Here is a tiny trained network, its code and every weight. The questions are about switching its units off for an input and a class, where a switched-off unit gives its printed mean instead of its output.

import numpy as np


def w(rows, s, z=0):
    codes = np.array(rows[::2]) - 128.0
    scale = np.full(codes.shape[1], s)
    scale[-1] = z or s
    return codes * scale


def norm(h):
    return h / np.sqrt((h * h).mean(-1, keepdims=True) + 1e-5)


def f(y):
    return y / 2 * (1 + np.tanh(0.7978845608 * (y + 0.044715 * y**3)))


def log_softmax(a):
    a = a - a.max(-1, keepdims=True)
    return a - np.log(np.exp(a).sum(-1, keepdims=True))


def net(x, mask):
    res = np.array(x, float).reshape(1, 8) / 4 @ E
    u = 0
    for l in range(3):
        y = f(norm(res) @ A[l][:, :-1].T + A[l][:, -1])
        res = res + np.where(mask[u : u + 4], y, B[l][:, -1]) @ B[l][:, :-1]
        u += 4
    return log_softmax(norm(res)[-1] @ U[:, :-1].T + U[:, -1])


A, B = {}, {}
E = w([
[110,160,152],'x0',
[142,110,116],'x1',
[119,132,129],'x2',
[130,125,131],'x3',
[215,21,29],'x4',
[196,211,39],'x5',
[126,128,127],'x6',
[255,126,228],'x7',
],0.0059)
A[0] = w([
[213,146,206,5],'L0N0',
[238,253,83,44],'L0N1',
[74,165,238,95],'L0N2',
[113,21,236,170],'L0N3',
],0.019,0.0031)
B[0] = w([
[161,185,238,198],'L0N0',
[30,85,22,255],'L0N1',
[151,182,37,238],'L0N2',
[6,89,101,237],'L0N3',
],0.021,0.009)
A[1] = w([
[201,11,142,98],'L1N0',
[80,111,60,137],'L1N1',
[174,41,158,49],'L1N2',
[244,120,147,1],'L1N3',
],0.013,0.0037)
B[1] = w([
[158,99,105,130],'L1N0',
[102,162,230,251],'L1N1',
[162,125,11,122],'L1N2',
[146,250,49,125],'L1N3',
],0.018,0.011)
A[2] = w([
[100,133,137,83],'L2N0',
[139,184,82,176],'L2N1',
[60,206,183,254],'L2N2',
[87,1,177,127],'L2N3',
],0.02,0.0028)
B[2] = w([
[95,138,173,151],'L2N0',
[240,117,12,160],'L2N1',
[233,77,176,252],'L2N2',
[232,134,5,187],'L2N3',
],0.012,0.018)
U = w([
[11,139,95,13],'0',
[176,153,97,251],'1',
[226,151,203,36],'2',
[141,140,116,189],'3',
],0.012,0.003)

Each question gives the input, the list of numbers given to net, and the class t.
The units are the neurons (one row each of A and B). Each row of codes is followed by its name. A weight is (code - 128) times the scale printed after its matrix; where a second scale follows, it is the last column's (A, B and U).
mask holds one flag per neuron, layer by layer. A switched-off neuron (its flag False) gives its mean, the last column of its row in B, instead of its output. The means were averaged over made-up inputs and are rounded, as every weight is.
A unit's drop is (log p(t) with every unit on - log p(t) with that unit switched off) / (log p(t) with every unit on - log p(t) with every unit switched off).
The circuit of an input: a set's keep is (log p(t) with only the set's units on - log p(t) with every unit switched off) / (log p(t) with every unit on - log p(t) with every unit switched off). Starting from all 12 units, units are removed one at a time, each time the one whose removal leaves the highest keep (on an exact tie, the one counted first), for as long as the keep stays at least 0.8.
circuit, biggest first: the units of the circuit, biggest drop first
most important unit: the unit with the biggest drop
top k neurons: the k neurons with the biggest drops, biggest first
k most important neurons of layer l: the k neurons of layer l with the biggest drops, biggest first
drop of u: that unit's drop, to one decimal
input [8,-2,-5,5,5,5,-1,-8], class 2: top 3 neurons : L0N3; L0N1; L0N2
input [-2,5,-3,-8,-8,-5,3,2], class 1: circuit, biggest first : L0N2
input [6,6,8,0,2,7,5,-6], class 0: top 2 neurons : L0N1; L0N2
input [3,-5,6,5,-1,-1,0,4], class 2: top 3 neurons : L0N0; L2N2; L0N1
input [-1,6,-7,-1,4,4,-8,-7], class 2: circuit, biggest first : L0N1; L0N2
input [4,-1,6,2,4,6,6,-5], class 0: 3 most important neurons of layer 0 : L0N1; L0N0; L0N2
input [-3,-6,4,5,-1,1,-5,6], class 2: top 3 neurons : L0N0; L2N2; L1N1
input [5,1,4,-5,7,-1,1,-8], class 2: circuit, biggest first : L0N1; L0N2
input [-6,5,-7,-1,3,2,-2,-6], class 2: top 3 neurons : L0N1; L0N0; L0N2
input [5,0,7,-1,-8,-2,0,4], class 1: top 2 neurons : L0N2; L1N1
input [-2,1,0,0,3,-3,-5,4], class 2: 2 most important neurons of layer 0 : L0N1; L0N0
input [0,4,-1,5,5,7,1,7], class 0: top 2 neurons : L0N1; L2N1
input [5,8,-7,-1,-3,-3,0,-6], class 2: top 3 neurons : L0N1; L2N2; L2N3
input [3,5,-3,-1,5,-8,5,0], class 0: circuit, biggest first : L0N3
input [2,-4,0,-8,1,1,7,7], class 2: top 2 neurons : L0N0; L2N2
input [1,5,-8,-6,4,8,6,-5], class 0: top 2 neurons : L0N1; L2N2
input [6,6,-5,4,4,6,6,2], class 0: drop of L0N1 : 1.8
input [2,0,6,5,0,0,-4,-8], class 2: drop of L2N2 : 0.0
input [3,-1,3,7,-5,-4,7,0], class 1: drop of L0N0 : -0.1
input [8,1,-5,-6,4,5,-5,-8], class 2: most important unit : L0N3
